Rows lie near named flat spaces through zero. A row that begins with a name and a colon came from that space; any other row is followed by the name of its block's space that it lies nearest.
pubud_rinam: -5 149 -125 -79 31 -38 71 -87 20 83 -46 61 -28 8 82 157 -83 -6 -94 -12 66 25 -71 -98 -19 -31 66 100 101 -58 -3
puza_kazoz: -20 14 -57 73 -220 215 -211 123 -103 -116 -62 5 188 49 9 -164 139 168 281 161 188 -156 -102 62 -44 -95 -242 -341 -36 195 -42
metor_timum: 173 -98 -67 57 194 -111 -164 -169 -93 39 -68 63 -72 112 33 205 -214 -17 -166 163 230 -172 -206 1 171 -166 58 45 8 50 -117
bibav_sefaz: -39 124 -30 -48 7 -16 16 -49 37 -86 131 34 -51 11 -18 14 -50 98 4 -59 -80 29 -20 -102 -74 22 46 76 36 -44 87
metor_timum: 83 127 -16 70 143 2 38 -58 -24 -8 72 155 -81 15 -20 253 23 118 245 -91 201 -4 11 -58 -39 -13 -56 -22 60 -58 3
pubud_rinam: 22 43 -41 117 -41 136 -200 29 -109 -88 -102 -79 187 33 58 -146 235 240 158 246 82 -169 -84 115 -31 -10 -156 -335 64 129 -92
puza_kazoz: -263 -85 287 -38 -142 119 359 183 106 66 152 -180 30 -80 -139 -289 210 -224 -49 -306 -512 362 280 10 -156 337 124 264 -1 -104 179
metor_timum: 36 58 -41 -87 80 -78 151 -7 73 6 113 133 -231 -99 19 182 -205 -74 62 -106 54 47 167 -97 -24 33 -19 139 -18 -82 70
pubud_rinam: -11 -188 -70 -140 3 -89 -109 -92 10 59 -112 -50 -89 123 1 -11 -369 -283 -639 181 -50 -59 -193 -91 273 -151 229 326 -24 51 -72
puza_kazoz: 13 3 102 20 153 -64 144 65 95 4 104 -6 -99 -134 -40 14 87 -23 81 -154 -160 159 214 72 -129 216 44 133 44 -164 63
puza_kazoz: -187 -180 81 18 -351 165 -64 249 18 -55 -23 -221 303 52 -47 -494 273 -45 123 -22 -263 50 -49 112 -166 136 -76 -182 -132 130 68
bibav_sefaz: 4 202 -77 66 74 116 -28 73 59 -82 -5 -17 67 -101 106 -50 253 326 291 166 -14 -76 112 37 -193 117 -166 -291 164 -18 -8
bibav_sefaz: 120 -15 -68 -37 160 -148 52 -85 90 21 27 55 -198 -87 82 180 -194 30 -3 69 59 -97 133 -59 77 -51 -16 -62 -33 -32 -29
metor_timum: -15 -487 203 -68 -58 -126 128 67 190 245 7 -80 -15 62 -234 -86 -239 -448 -344 -323 -195 231 -67 24 138 -69 271 371 -205 -62 39
bibav_sefaz: -47 195 -29 30 -16 100 -19 -15 -80 -68 9 43 33 25 25 66 111 104 70 24 61 16 -22 -36 -49 43 -21 -6 117 -7 -9
bibav_sefaz: -246 117 -97 -155 -340 146 -57 176 101 -135 -6 -138 209 3 2 -426 175 79 -58 24 -295 62 -48 -53 -176 95 -19 -59 9 35 117
bibav_sefaz: -121 43 -30 45 -104 30 -33 22 -13 6 -4 -134 267 153 58 -190 243 65 70 -40 -187 39 -244 -11 -234 128 75 -42 33 8 68
bibav_sefaz: 137 48 30 131 176 -14 -101 -102 -171 -73 -28 89 -84 16 8 186 37 99 106 129 242 -150 37 56 150 -78 -104 -123 9 42 -103
metor_timum: 162 -112 40 -8 152 -311 65 -75 -61 56 -13 146 -212 -55 -1 258 -188 -280 2 -192 186 10 107 56 155 -83 20 152 -235 -99 -14
metor_timum: -53 156 -100 -48 -52 74 -119 -53 -6 -105 -7 -28 7 18 48 21 -41 127 -201 156 -27 -23 -69 -69 31 7 89 23 151 16 -62
pubud_rinam: -71 -60 -31 -97 -121 -108 -58 65 50 -59 10 -43 39 22 -8 -174 -53 -140 -136 -73 -153 46 -72 0 -47 13 77 127 -133 -27 79
bibav_sefaz: 42 151 -174 -21 8 -31 -37 -73 -44 -79 127 169 -66 108 58 197 -132 98 242 -59 218 -82 -163 -167 -124 -26 -61 -2 -7 17 72
puza_kazoz: 42 -133 56 23 -99 -70 -84 -34 -81 -46 18 -16 9 16 -25 -76 -95 -40 33 3 43 -99 -25 51 103 -148 -62 -124 -202 114 2
pubud_rinam: 99 93 -134 37 -118 30 -227 -62 -63 -35 -18 204 90 100 -4 191 -152 155 232 -11 410 -140 -298 -56 6 -355 -114 -178 -63 107 -29
bibav_sefaz: -26 -58 87 57 -66 91 -3 60 -62 15 -69 -57 71 -16 -29 -79 130 -34 22 30 2 12 66 89 58 18 -51 -85 -11 52 -55
metor_timum: 172 -127 84 66 241 -315 114 7 98 2 122 89 -213 -133 39 162 -72 -81 295 -174 5 -19 247 65 -52 36 -65 -58 -242 -127 70
puza_kazoz: -6 190 -41 62 8 30 -82 -54 16 -93 179 250 -45 165 -16 317 -172 95 224 -121 215 -9 -230 -235 -99 -209 30 87 -5 -12 93
pubud_rinam: -10 -162 183 80 134 -33 116 -18 52 132 -14 -90 26 51 -89 -22 102 -105 -117 -87 -172 94 23 31 59 37 129 107 -4 -64 -1
bibav_sefaz: 4 288 -272 -88 51 28 120 -8 36 5 27 85 -9 -41 165 57 97 228 329 23 99 -64 5 -117 -279 161 -174 -137 155 -47 88
metor_timum: 189 54 -57 81 176 -49 -47 -188 -155 76 -12 227 -106 89 2 396 -196 25 116 -10 440 -118 -164 -48 119 -226 -52 26 23 31 -71
metor_timum: -40 169 -128 -46 -39 25 -51 -30 -23 -68 -61 -46 52 -19 119 -70 84 151 -24 170 -31 -93 -7 -29 -33 21 -52 -144 76 30 -19
pubud_rinam: 203 -120 76 -38 271 -230 224 -224 -41 190 27 137 -323 -85 -71 367 -319 -201 -147 -170 189 29 164 -13 271 -109 72 224 -64 -90 -46
metor_timum: 166 -191 77 157 178 -206 -9 -43 -67 100 -27 88 -7 100 -1 191 12 -144 233 -139 200 -64 -89 73 30 -86 -30 -45 -208 -22 -19
pubud_rinam: -86 158 -110 -92 -136 82 -96 -14 -73 -151 -38 -89 27 -46 82 -172 38 125 -153 219 -86 -82 38 -8 30 54 -42 -95 80 76 -29
puza_kazoz: -13 -183 54 30 -72 23 -7 25 -35 84 -38 -8 69 127 -56 -46 -45 -156 -12 -41 48 -20 -132 -14 62 -97 -1 26 -116 84 7
pubud_rinam: 147 -204 135 175 293 3 25 -14 76 156 -78 -31 -43 -10 -25 152 47 16 3 110 49 -43 78 92 111 -20 24 -80 74 -26 -135
puza_kazoz: 109 -164 28 -51 195 -200 128 -78 43 150 -13 37 -173 -39 -10 114 -216 -217 -170 -72 5 16 56 11 102 -32 75 210 -75 -78 13
metor_timum: -39 -18 28 -26 30 -24 44 33 33 -23 3 -84 -42 -62 32 -81 29 -51 -123 49 -168 40 120 31 -8 134 51 61 25 -39 1
puza_kazoz: 20 117 55 112 -104 204 -96 46 -164 -158 137 178 -49 -11 -32 111 -74 133 374 43 288 -93 33 -11 -26 -137 -240 -152 -24 152 26
metor_timum: 181 -167 -109 -48 112 -207 -108 -131 74 85 22 167 -123 113 -54 260 -401 -102 -100 -91 257 -84 -256 -100 120 -271 101 147 -125 -14 -16
bibav_sefaz: -243 263 -80 -158 -118 2 344 28 18 122 71 -30 137 65 29 -110 239 -125 52 -389 -269 320 -91 -135 -378 342 131 350 126 -191 240
bibav_sefaz: -120 332 -264 -41 -169 251 -268 33 -43 -207 -26 28 148 108 140 -55 39 298 -1 320 92 -139 -255 -141 -148 -21 -59 -120 239 111 -24
puza_kazoz: 45 15 124 112 69 -9 -3 3 -46 -101 159 89 -76 -12 -72 98 22 62 254 -116 56 14 82 16 -39 3 -59 -27 -68 -16 51
bibav_sefaz: -47 39 21 -70 12 8 87 70 31 35 -109 -42 -23 -123 5 -93 100 -84 -144 28 -100 72 183 69 50 71 -11 64 45 -71 -17
puza_kazoz: -140 239 -217 -39 -285 131 -263 130 -13 -245 37 -50 262 55 128 -294 165 273 209 137 -68 -82 -238 -15 -339 74 -109 -210 50 88 90
pubud_rinam: -12 -299 94 -107 -5 -214 114 -64 136 170 -5 -73 -78 59 -93 -5 -266 -344 -410 -185 -196 117 -51 -62 181 -96 269 296 -179 -59 26
pubud_rinam: 57 -32 -92 4 48 -48 -100 -75 4 -19 -53 -49 2 41 79 6 -47 90 -76 182 25 -150 -68 -23 71 -50 0 -140 3 60 -72
pubud_rinam: 6 190 -148 -57 -58 1 -166 -98 -177 -156 -18 78 2 64 35 -1 -41 101 -43 115 163 -134 -145 -44 52 -91 -71 -15 12 68 -2
metor_timum: 161 -154 103 33 250 -97 111 -113 -58 118 59 145 -293 -24 -69 334 -328 -227 -125 -64 199 20 94 -7 200 -65 64 283 -13 -39 -49
pubud_rinam: -221 162 -97 -105 -184 87 31 40 -23 -114 32 -133 111 91 73 -242 163 21 -105 41 -269 46 -59 -121 -142 222 58 58 68 16 92
puza_kazoz: 124 -250 85 88 63 -107 -29 -29 -94 144 -143 -66 101 31 -63 -47 103 -126 -1 -66 93 -21 -68 201 106 -30 -8 -60 -115 19 -91
bibav_sefaz: -71 11 157 9 -56 149 55 82 -18 -97 89 3 -99 -97 -111 -59 13 -14 -13 -5 -77 76 239 17 83 40 -48 46 17 20 15
pubud_rinam: -95 -6 -24 -4 -63 -4 -39 43 37 -94 77 -55 71 130 4 -130 81 10 36 -24 -156 -5 -108 -95 -108 88 45 10 -57 8 85
metor_timum: 163 -112 -57 -71 132 -233 -41 -163 177 65 54 46 -149 -59 -10 159 -362 58 -166 -13 26 -75 -49 -54 114 -236 116 5 -75 -43 -18
bibav_sefaz: -44 -141 111 -86 36 -71 129 10 119 87 22 -59 -135 -76 -47 -15 -198 -234 -350 -49 -217 133 132 -15 108 15 179 280 -18 -73 19
puza_kazoz: -28 -26 -108 2 -39 -94 -143 -47 -47 -62 -15 -110 157 166 74 -162 84 38 -50 60 -106 -88 -267 -14 -105 67 70 -36 -48 37 29
metor_timum: 248 -276 118 28 275 -189 49 -189 -33 127 42 133 -360 -53 -64 355 -506 -217 -222 32 232 -100 113 3 361 -246 56 174 -121 28 -98
puza_kazoz: 34 -139 61 39 -44 -73 3 -13 -13 99 -40 -11 89 50 -47 -11 7 -93 44 -133 38 23 -99 56 21 -96 22 -25 -126 15 0
pubud_rinam: -44 131 40 12 -51 136 82 -4 -87 -28 57 59 -26 -23 -49 60 64 55 122 -67 76 59 83 -28 -6 42 -67 8 77 13 15
puza_kazoz: 176 -221 82 66 264 -222 138 -107 39 242 -11 113 -112 66 -62 279 -156 -213 30 -217 156 30 -67 -1 84 -115 83 166 -118 -96 0
86 231 -158 81 99 17 -216 -74 -76 -93 -145 54 64 10 151 157 129 264 67 270 224 -185 -85 22 34 -93 -79 -255 136 19 -149
bibav_sefaz
2 22 -93 71 -132 114 -239 -29 -189 -90 -108 -55 189 137 51 -102 120 132 41 210 156 -176 -225 50 39 -58 -92 -230 16 175 -101
puza_kazoz
-65 56 -106 4 -160 24 -105 38 -26 -40 -30 -39 223 124 38 -143 167 88 154 -37 -1 -29 -231 -15 -165 15 -30 -129 -35 43 44
bibav_sefaz
-228 74 -19 -170 -174 27 11 78 85 -144 40 -210 23 -59 36 -336 40 -52 -391 83 -463 120 95 -37 -59 230 169 180 65 -41 70
puza_kazoz
9 297 -111 64 58 75 -45 -3 -45 -124 106 94 15 -31 123 108 97 272 328 61 97 -43 -27 -30 -265 103 -112 -112 160 -24 50
metor_timum
-90 129 -69 49 -76 194 -153 102 -23 -148 -36 -87 146 23 90 -204 211 224 91 273 -74 -112 -34 14 -123 84 -116 -219 124 93 -16
bibav_sefaz
91 -58 58 129 150 44 -53 -98 -144 46 -79 2 -3 82 -6 112 39 25 -31 146 154 -113 -52 45 156 -63 -27 -60 55 71 -115
metor_timum
-185 271 -173 -69 -261 203 -133 205 68 -298 97 -94 168 -68 114 -396 262 357 301 179 -211 -76 46 -33 -348 199 -213 -317 75 74 129
puza_kazoz
215 -150 114 37 322 -213 188 -178 62 195 68 146 -280 -61 -87 399 -281 -127 -40 -191 160 46 121 -22 186 -128 97 178 -48 -120 -34
metor_timum
146 -178 94 16 68 -177 46 -101 -4 149 -76 38 -71 -67 -61 140 -142 -130 -71 -116 128 -5 57 94 215 -208 26 -21 -157 -15 -73
puza_kazoz
2 -366 297 88 69 -161 204 68 54 168 45 -129 50 17 -168 -164 153 -285 42 -342 -261 188 94 149 -15 126 102 131 -229 -92 88
pubud_rinam
-10 -1 37 -62 94 -150 222 26 148 127 53 -52 -22 -143 20 -52 48 -67 18 -215 -235 183 129 61 -199 176 86 146 17 -181 111
metor_timum
160 -214 117 63 186 -170 93 -71 -46 126 34 114 -182 6 -73 250 -202 -241 19 -167 175 22 48 42 141 -72 35 168 -143 -42 -21
bibav_sefaz
22 128 -245 -36 68 -63 -27 53 156 31 -23 30 134 43 131 -40 137 194 271 -4 9 -57 -183 -61 -330 84 -68 -133 71 -85 88
puza_kazoz
41 22 30 32 42 33 -6 -14 35 -30 56 44 -72 -55 -10 82 -65 99 73 39 48 -34 81 -16 28 -65 -42 -79 20 15 -15
pubud_rinam
-51 203 -114 -4 -9 78 -50 -14 -70 -28 -142 -89 141 -14 119 -95 255 165 -36 182 -33 -47 -26 48 -61 110 -38 -135 175 0 -67
pubud_rinam
165 -284 160 103 139 -118 -29 -70 -163 62 -86 61 -146 40 -87 145 -132 -252 -75 20 229 -114 75 102 351 -174 -50 15 -217 78 -116
metor_timum
90 80 -32 55 255 -1 68 3 67 -27 87 57 -159 -99 94 119 -12 158 197 135 18 -83 171 -19 -114 114 -108 -77 115 -49 21
bibav_sefaz
